Here is a tiny trained network, its code and every weight. The questions are about switching its units off for an input and a class, where a switched-off unit gives its printed mean instead of its output.

import numpy as np


def w(rows, s, z=0):
    codes = np.array(rows[::2]) - 128.0
    scale = np.full(codes.shape[1], s)
    scale[-1] = z or s
    return codes * scale


def norm(h):
    return h / np.sqrt((h * h).mean(-1, keepdims=True) + 1e-5)


def f(y):
    return np.maximum(y, 0)


def log_softmax(a):
    a = a - a.max(-1, keepdims=True)
    return a - np.log(np.exp(a).sum(-1, keepdims=True))


def net(x, mask):
    res = np.array(x, float).reshape(1, 4) / 4 @ E
    u = 0
    for l in range(2):
        y = f(norm(res) @ A[l][:, :-1].T + A[l][:, -1])
        res = res + np.where(mask[u : u + 11], y, B[l][:, -1]) @ B[l][:, :-1]
        u += 11
    return log_softmax(norm(res)[-1] @ U[:, :-1].T + U[:, -1])


A, B = {}, {}
E = w([
[134,128,129,141,128,115,109],'x0',
[162,175,187,171,102,104,251],'x1',
[132,135,93,166,143,134,123],'x2',
[115,156,198,132,213,155,98],'x3',
],0.011)
A[0] = w([
[165,140,75,175,133,172,107,185],'L0N0',
[83,105,116,56,224,195,30,57],'L0N1',
[79,112,90,96,109,213,154,106],'L0N2',
[160,55,59,73,83,162,85,255],'L0N3',
[143,135,122,73,180,181,90,204],'L0N4',
[141,128,151,147,140,103,159,82],'L0N5',
[108,143,198,166,201,185,121,128],'L0N6',
[202,135,115,160,3,83,183,71],'L0N7',
[130,107,52,98,54,72,112,211],'L0N8',
[160,130,131,150,80,114,214,87],'L0N9',
[48,79,53,98,88,160,46,123],'L0N10',
],0.0083,0.0025)
B[0] = w([
[110,125,156,70,96,104,119,163],'L0N0',
[2,145,88,167,146,73,132,254],'L0N1',
[154,106,110,107,138,94,105,157],'L0N2',
[223,144,117,107,167,151,153,232],'L0N3',
[104,181,111,115,68,96,115,202],'L0N4',
[169,134,123,145,115,151,182,157],'L0N5',
[156,152,163,122,166,142,108,212],'L0N6',
[36,104,117,166,134,142,104,226],'L0N7',
[198,143,136,122,100,100,138,217],'L0N8',
[75,142,146,162,112,114,77,204],'L0N9',
[214,92,181,127,143,144,139,238],'L0N10',
],0.0098,0.0086)
A[1] = w([
[139,107,77,141,146,114,113,117],'L1N0',
[129,140,179,187,136,195,140,101],'L1N1',
[155,90,115,104,124,145,125,49],'L1N2',
[106,159,109,180,63,137,164,136],'L1N3',
[74,73,103,139,80,150,150,146],'L1N4',
[136,108,169,158,194,112,112,144],'L1N5',
[141,175,159,159,91,135,158,169],'L1N6',
[248,94,110,85,141,131,137,60],'L1N7',
[197,166,202,134,223,185,147,4],'L1N8',
[65,89,86,154,25,151,154,101],'L1N9',
[74,128,86,99,146,136,98,54],'L1N10',
],0.012,0.0034)
B[1] = w([
[134,137,168,145,118,158,199,170],'L1N0',
[214,176,116,62,142,152,157,213],'L1N1',
[154,184,154,109,122,115,122,157],'L1N2',
[96,80,150,112,118,133,76,232],'L1N3',
[116,104,99,170,88,61,131,194],'L1N4',
[126,147,151,122,124,149,160,219],'L1N5',
[156,91,86,125,167,160,104,229],'L1N6',
[174,222,42,16,36,123,174,253],'L1N7',
[170,10,145,191,125,171,124,239],'L1N8',
[119,62,85,147,122,89,110,237],'L1N9',
[90,178,161,120,105,143,147,185],'L1N10',
],0.012,0.0067)
U = w([
[233,213,53,21,61,103,152,8],'0',
[75,32,72,163,87,80,86,235],'1',
[7,229,151,90,192,109,88,242],'2',
[230,103,189,138,198,220,138,15],'3',
],0.015,0.0011)

Each question gives the input, the list of numbers given to net, and the class t.
The units are the neurons (one row each of A and B). Each row of codes is followed by its name. A weight is (code - 128) times the scale printed after its matrix; where a second scale follows, it is the last column's (A, B and U).
mask holds one flag per neuron, layer by layer. A switched-off neuron (its flag False) gives its mean, the last column of its row in B, instead of its output. The means were averaged over made-up inputs and are rounded, as every weight is.
A unit's drop is (log p(t) with every unit on - log p(t) with that unit switched off) / (log p(t) with every unit on - log p(t) with every unit switched off).
unit that matters most: the unit with the biggest drop
k most important neurons: the k neurons with the biggest drops, biggest first
top k neurons in layer l: the k neurons of layer l with the biggest drops, biggest first
drop when u is switched off: that unit's drop, to one decimal
input [-6,5,-3,1], class 3: unit that matters most -> L0N1
input [-8,8,2,1], class 3: 4 most important neurons -> [L0N1 L1N1 L1N7 L0N4]
input [-6,2,-4,1], class 3: 2 most important neurons -> [L0N1 L1N7]
input [7,4,5,1], class 3: 4 most important neurons -> [L0N1 L1N7 L1N1 L0N4]
input [-8,8,7,0], class 1: 3 most important neurons -> [L0N3 L0N10 L0N7]
input [0,-7,6,0], class 0: top 3 neurons in layer 0 -> [L0N7 L0N3 L0N10]
input [7,-8,3,-1], class 0: 2 most important neurons -> [L0N10 L0N3]
input [-3,-6,5,1], class 2: 2 most important neurons -> [L0N1 L1N7]
input [-6,0,-4,1], class 2: 3 most important neurons -> [L0N10 L0N3 L1N7]
input [-7,2,-5,0], class 1: top 2 neurons in layer 0 -> [L0N10 L0N3]
input [5,-4,2,4], class 2: drop when L0N1 is switched off -> 1.4
input [0,1,3,2], class 3: drop when L0N8 is switched off -> 0.0
input [-2,-4,1,7], class 2: drop when L0N1 is switched off -> 0.1
input [4,1,-6,-5], class 1: unit that matters most -> L0N7
input [-8,4,5,0], class 1: drop when L0N10 is switched off -> 0.4
